The rows lie along a hidden order. The number after each row says roughly how far along it the row is, from 0 to 15. A new part has a new order.
[-4.163, 1.523, -0.693, -1.995, -0.612, 0.628, -0.341, -0.690, -1.130, 0.036, -1.726, -0.431, -0.719, -1.003, -3.495, -0.734, -0.935, -1.548, 0.625, -0.362, 5.384, 0.500] | 2
[-2.289, 0.241, 0.487, -1.107, -0.656, 0.791, 0.278, -0.966, -0.858, -1.479, 0.383, -0.903, -0.592, -0.360, -1.518, -0.156, -0.976, 1.480, 0.892, 0.086, 7.492, 0.752] | 13
[-2.718, 0.197, 0.614, -1.334, -0.075, -0.265, -1.450, -0.035, -0.590, 0.167, -0.826, 0.575, 0.052, -0.687, -1.911, -0.377, -0.500, 0.467, -0.617, -0.414, 3.629, 0.349] | 5
[-4.750, -0.624, 1.421, -1.689, -0.651, -0.480, -1.910, -0.586, -0.192, 0.018, -0.855, 0.090, -0.855, -1.138, -2.506, -0.894, -1.188, 0.779, -0.738, -0.280, 6.545, 0.641] | 10
[-3.022, 0.244, 0.233, -1.551, -0.186, -0.132, -1.884, -0.278, -0.724, 0.059, -1.228, 0.214, -0.124, -0.471, -2.535, -0.511, -0.823, 0.000, -0.462, -0.516, 4.780, 0.501] | 5
[-0.621, 0.914, -0.911, -0.919, 0.274, 0.640, -1.267, -0.578, -0.716, -0.143, -0.808, -0.652, -0.234, -0.076, -1.312, -0.212, -1.106, -1.543, 0.118, -0.468, 3.003, 0.636] | 8
[-3.829, 0.046, 0.270, -1.915, -0.243, -0.522, -1.913, -0.182, -0.595, 0.383, -1.888, 0.392, -0.374, -0.790, -2.745, -0.882, -0.494, -0.867, -0.689, -0.381, 4.490, 0.407] | 4
[-6.220, 0.940, 0.790, -2.242, -1.336, -0.027, -0.633, -0.616, -1.251, 0.038, -1.199, 0.364, -0.599, -1.608, -3.982, -0.848, -0.968, 0.895, 0.475, -0.299, 6.631, 0.422] | 2
[-2.437, -1.941, 1.507, -0.575, 0.233, -0.406, -2.295, -0.558, 0.636, 0.038, -0.751, -0.272, -0.988, -0.548, -0.093, -0.832, -1.144, 0.325, -0.812, -0.228, 5.395, 0.781] | 14
[-1.258, -2.903, 1.764, 0.362, 0.435, -0.325, -2.138, -0.342, 1.037, 0.102, -0.180, -0.129, -0.761, -0.268, 1.428, -0.589, -0.904, 0.895, -0.793, -0.127, 3.471, 0.661] | 15
[-4.758, 2.733, -0.216, -2.574, -1.061, 0.677, 0.331, -0.662, -1.259, 0.131, -1.753, -0.119, -0.686, -1.605, -3.821, -0.807, -0.625, -1.061, 1.202, -0.288, 5.319, 0.337] | 0
